Below is a small trained network, with its code and all its weights. Each question gives an input and a class and asks what happens when units are switched off, that is, made to give their printed mean instead of their output.

import numpy as np


def w(rows, s, z=0):
    codes = np.array(rows[::2]) - 128.0
    scale = np.full(codes.shape[1], s)
    scale[-1] = z or s
    return codes * scale


def f(y):
    return y / 2 * (1 + np.tanh(0.7978845608 * (y + 0.044715 * y**3)))


def log_softmax(a):
    a = a - a.max(-1, keepdims=True)
    return a - np.log(np.exp(a).sum(-1, keepdims=True))


def net(x, mask):
    res = np.array(x, float).reshape(1, 8) / 4 @ E
    y = f(res @ A[0][:, :-1].T + A[0][:, -1])
    res = res + np.where(mask, y, B[0][:, -1]) @ B[0][:, :-1]
    return log_softmax(res[-1] @ U[:, :-1].T + U[:, -1])


A, B = {}, {}
E = w([
[149,185,63,181,214,63,147,219,124,86,93,190],'x0',
[195,179,68,150,187,148,175,81,149,166,208,35],'x1',
[83,53,170,220,151,95,136,181,100,117,195,87],'x2',
[36,153,94,48,130,118,142,122,83,76,193,117],'x3',
[99,116,177,115,197,151,207,123,111,158,88,143],'x4',
[110,168,169,175,141,178,122,98,158,2,58,53],'x5',
[69,160,66,176,137,239,75,123,63,200,102,118],'x6',
[153,123,110,123,102,158,135,139,126,107,144,136],'x7',
],0.0067)
A[0] = w([
[145,168,104,123,149,171,209,96,158,123,153,48,107],'N0',
[140,177,110,97,113,124,76,90,163,123,118,153,98],'N1',
[146,106,163,128,126,115,169,140,127,84,140,110,64],'N2',
[132,182,78,164,171,94,157,164,143,130,136,136,116],'N3',
[133,180,81,172,139,116,109,173,106,84,100,158,85],'N4',
[144,111,152,115,113,62,123,155,165,91,175,103,106],'N5',
[118,77,159,111,114,118,96,115,113,102,88,200,44],'N6',
[137,121,177,95,128,160,151,65,139,183,144,92,149],'N7',
[129,101,177,154,66,157,101,74,141,137,166,104,66],'N8',
[151,101,205,75,137,119,127,112,165,112,170,117,136],'N9',
[98,158,87,142,130,169,104,119,145,183,126,151,65],'N10',
[129,104,121,119,114,92,141,133,155,192,168,177,114],'N11',
[61,191,101,108,147,112,143,145,80,64,188,134,186],'N12',
[97,84,140,106,60,119,76,177,148,120,88,140,118],'N13',
[175,162,135,65,126,134,139,93,133,142,70,142,65],'N14',
[145,152,114,135,139,83,165,163,117,76,105,142,123],'N15',
[143,134,85,142,69,93,2,132,169,127,166,132,163],'N16',
[72,77,163,114,148,151,134,136,134,112,69,177,124],'N17',
[114,148,133,99,103,111,115,149,156,168,140,149,64],'N18',
[206,92,178,121,126,90,115,122,189,115,157,137,159],'N19',
[116,120,86,160,156,181,46,159,115,155,135,114,79],'N20',
[89,177,135,152,116,180,69,128,84,185,125,101,61],'N21',
[153,175,135,102,122,141,152,89,120,140,99,162,110],'N22',
[122,149,174,163,133,179,139,127,128,40,149,109,104],'N23',
[92,78,111,110,116,121,87,161,125,108,77,172,67],'N24',
[192,112,163,219,144,166,141,130,149,194,72,169,210],'N25',
[107,123,106,168,132,168,108,101,90,129,127,166,38],'N26',
[169,136,117,138,140,124,103,127,171,155,139,94,211],'N27',
[126,198,97,96,104,131,128,90,148,146,87,151,70],'N28',
[56,186,132,82,123,119,171,105,107,115,177,128,214],'N29',
[134,189,105,69,125,119,90,76,152,119,126,159,86],'N30',
[160,96,127,108,131,108,117,167,112,194,162,136,84],'N31',
[149,135,95,128,169,118,129,105,176,145,182,66,107],'N32',
[101,110,186,105,71,140,156,100,56,147,136,95,154],'N33',
[158,101,121,94,146,104,115,160,109,180,161,136,44],'N34',
[105,152,122,172,121,107,138,97,114,67,81,95,76],'N35',
[152,161,146,66,107,56,153,104,172,115,113,117,54],'N36',
[139,134,194,153,159,160,131,112,185,84,93,98,116],'N37',
[166,120,118,120,166,119,132,116,149,202,146,101,94],'N38',
[144,118,91,119,104,83,137,163,66,186,152,182,55],'N39',
[133,66,156,102,97,128,112,28,140,114,145,112,2],'N40',
[83,63,181,218,116,153,178,164,95,117,166,81,126],'N41',
[138,162,110,178,64,114,85,129,170,97,101,66,182],'N42',
[130,69,141,179,131,109,131,136,84,121,176,112,89],'N43',
[144,109,149,83,118,92,165,134,187,120,153,146,36],'N44',
[108,99,120,183,105,87,98,163,94,110,180,76,78],'N45',
[63,107,129,117,116,208,98,101,125,162,134,114,224],'N46',
[118,111,148,164,173,107,176,172,94,110,150,148,185],'N47',
],0.0095,0.0039)
B[0] = w([
[131,93,158,91,189,109,128,188,101,69,160,53,218],'N0',
[182,96,130,183,111,119,111,66,73,113,90,146,184],'N1',
[97,158,166,135,90,151,205,81,105,115,114,128,149],'N2',
[150,174,114,112,200,72,68,114,176,161,243,168,207],'N3',
[153,235,142,143,127,125,102,94,202,177,188,169,197],'N4',
[87,226,172,160,69,154,227,127,67,176,121,127,187],'N5',
[185,96,136,104,193,128,135,204,62,34,198,77,187],'N6',
[195,173,75,93,162,67,74,133,176,110,172,187,212],'N7',
[122,186,89,149,158,73,63,138,209,132,200,225,197],'N8',
[88,228,109,108,143,134,156,186,155,180,132,180,192],'N9',
[88,148,193,152,68,127,189,119,128,112,141,93,178],'N10',
[117,73,194,125,146,238,56,51,201,159,39,47,208],'N11',
[86,68,47,72,57,91,101,207,159,144,34,165,241],'N12',
[191,132,136,94,204,90,125,198,55,53,179,37,215],'N13',
[186,51,135,236,89,109,128,49,59,65,99,198,187],'N14',
[123,193,170,149,131,148,127,129,231,216,178,160,189],'N15',
[176,130,98,26,141,60,108,152,123,183,48,96,240],'N16',
[189,144,120,79,179,103,102,156,98,88,159,25,201],'N17',
[138,87,159,170,166,159,122,72,193,83,147,84,149],'N18',
[48,175,134,113,73,107,189,183,73,180,96,141,210],'N19',
[60,231,193,168,50,166,207,168,66,180,127,116,193],'N20',
[85,185,217,160,51,151,219,175,61,172,184,144,205],'N21',
[189,96,98,201,109,77,146,50,81,88,121,140,172],'N22',
[80,115,208,107,148,168,73,50,194,165,94,56,192],'N23',
[139,148,134,119,158,88,105,163,104,47,225,50,190],'N24',
[87,52,43,76,95,65,174,246,171,164,59,160,253],'N25',
[86,190,210,157,133,173,198,151,74,142,197,127,148],'N26',
[164,80,117,95,126,79,160,173,111,129,143,93,193],'N27',
[190,90,138,251,123,92,152,47,51,82,120,168,189],'N28',
[133,41,50,84,56,113,116,211,140,133,26,115,230],'N29',
[179,83,119,209,120,115,150,57,107,60,80,166,197],'N30',
[97,102,212,109,142,224,81,72,203,144,70,53,192],'N31',
[157,91,145,110,194,107,145,193,14,33,178,56,197],'N32',
[178,141,67,109,104,93,105,120,197,145,159,150,210],'N33',
[114,113,185,135,150,220,74,61,143,129,118,82,173],'N34',
[101,99,187,81,119,189,31,56,199,138,156,108,173],'N35',
[93,206,178,179,54,169,253,111,64,174,125,126,184],'N36',
[106,96,142,99,119,202,99,120,169,125,72,90,194],'N37',
[135,101,125,91,128,175,88,191,118,20,118,54,186],'N38',
[126,121,201,123,148,197,50,67,216,138,140,91,220],'N39',
[104,172,133,178,170,131,104,151,221,161,216,238,181],'N40',
[207,91,125,204,98,47,119,32,46,111,71,176,229],'N41',
[115,126,125,63,164,158,91,131,160,164,41,81,214],'N42',
[162,55,115,217,84,86,115,42,72,89,91,161,177],'N43',
[50,193,199,132,74,181,190,128,81,154,136,121,168],'N44',
[190,67,133,185,127,98,137,15,47,73,80,185,187],'N45',
[133,225,158,108,97,89,134,147,178,193,110,150,254],'N46',
[166,156,144,148,92,29,96,96,140,143,122,149,213],'N47',
],0.0059,0.0069)
U = w([
[186,65,121,238,99,95,136,1,59,88,112,195,43],'0',
[45,201,176,164,63,173,217,144,76,169,167,135,41],'1',
[88,77,178,107,142,230,66,40,210,125,110,75,14],'2',
[166,99,122,98,184,98,129,183,75,55,243,58,14],'3',
[152,188,88,149,152,88,90,113,213,157,238,233,54],'4',
[93,38,51,89,80,102,151,190,155,147,54,169,110],'5',
[153,127,100,81,123,85,131,115,116,163,92,134,255],'6',
],0.0084,0.0048)

Each question gives the input, the list of numbers given to net, and the class t.
The units are the neurons (one row each of A and B). Each row of codes is followed by its name. A weight is (code - 128) times the scale printed after its matrix; where a second scale follows, it is the last column's (A, B and U).
mask holds one flag per neuron, in row order. A switched-off neuron (its flag False) gives its mean, the last column of its row in B, instead of its output. The means were averaged over made-up inputs and are rounded, as every weight is.
A unit's drop is (log p(t) with every unit on - log p(t) with that unit switched off) / (log p(t) with every unit on - log p(t) with every unit switched off).
The circuit of an input: a set's keep is (log p(t) with only the set's units on - log p(t) with every unit switched off) / (log p(t) with every unit on - log p(t) with every unit switched off). Starting from the 12 units with the biggest drops (on a tie, the unit counted first), units are removed one at a time, each time the one whose removal leaves the highest keep (on an exact tie, the one counted first), for as long as the keep stays at least 0.8.
units of the circuit, in order: the units of the circuit, biggest drop first
unit that matters most: the unit with the biggest drop
top k neurons: the k neurons with the biggest drops, biggest first
drop when u is switched off: that unit's drop, to one decimal
input [8,-5,-5,-4,-1,-5,3,-8], class 4: unit that matters most	N4
input [7,4,7,2,0,6,3,-6], class 0: top 2 neurons	(N41; N45)
input [8,1,-5,-4,4,-3,-8,-2], class 1: units of the circuit, in order	(N36; N44)
input [1,3,5,1,-8,3,-6,5], class 6: units of the circuit, in order	(N16; N42)
input [7,4,5,-8,3,5,4,-7], class 5: top 2 neurons	(N25; N37)
input [3,1,-5,-5,6,6,2,3], class 2: top 3 neurons	(N37; N12; N35)
input [5,-8,5,-3,-1,-1,-6,-4], class 3: top 2 neurons	(N6; N13)
input [1,-6,-6,-1,0,-6,-8,-3], class 1: top 3 neurons	(N36; N44; N19)
input [-5,3,-2,1,4,-6,5,5], class 2: units of the circuit, in order	(N31; N11)
input [-8,8,-4,-3,8,6,-1,-3], class 3: top 2 neurons	(N0; N32)
input [0,-7,-6,-5,2,-8,-1,4], class 2: units of the circuit, in order	(N11; N39)
input [8,8,-4,2,4,-5,-8,-1], class 1: top 2 neurons	(N36; N44)
input [4,-7,6,-8,-6,8,4,-4], class 2: top 2 neurons	(N35; N23)
input [-1,2,-5,-1,0,-6,-5,0], class 2: units of the circuit, in order	(N11; N31)
input [7,-7,-8,-8,-2,-4,-6,-2], class 0: unit that matters most	N14
input [-3,2,-2,6,-3,-3,3,-1], class 5: units of the circuit, in order	(N29; N12)
input [2,-6,5,-4,8,8,-8,-6], class 1: top 2 neurons	(N19; N5)
input [-8,3,-1,-1,-8,-2,-7,-3], class 4: top 2 neurons	(N8; N40)
input [-3,-4,3,2,3,5,5,-3], class 1: top 2 neurons	(N21; N11)
input [-6,0,-1,-4,-2,4,4,-4], class 4: unit that matters most	N8
input [4,-8,2,-1,0,3,7,-1], class 3: top 4 neurons	(N17; N24; N13; N6)
input [-1,-6,-4,0,-4,-4,-2,6], class 3: units of the circuit, in order	(N13; N6)
input [-7,-3,0,3,1,6,2,8], class 4: drop when N40 is switched off	0.2
input [-8,0,0,-8,6,-6,-7,-4], class 4: drop when N33 is switched off	0.3
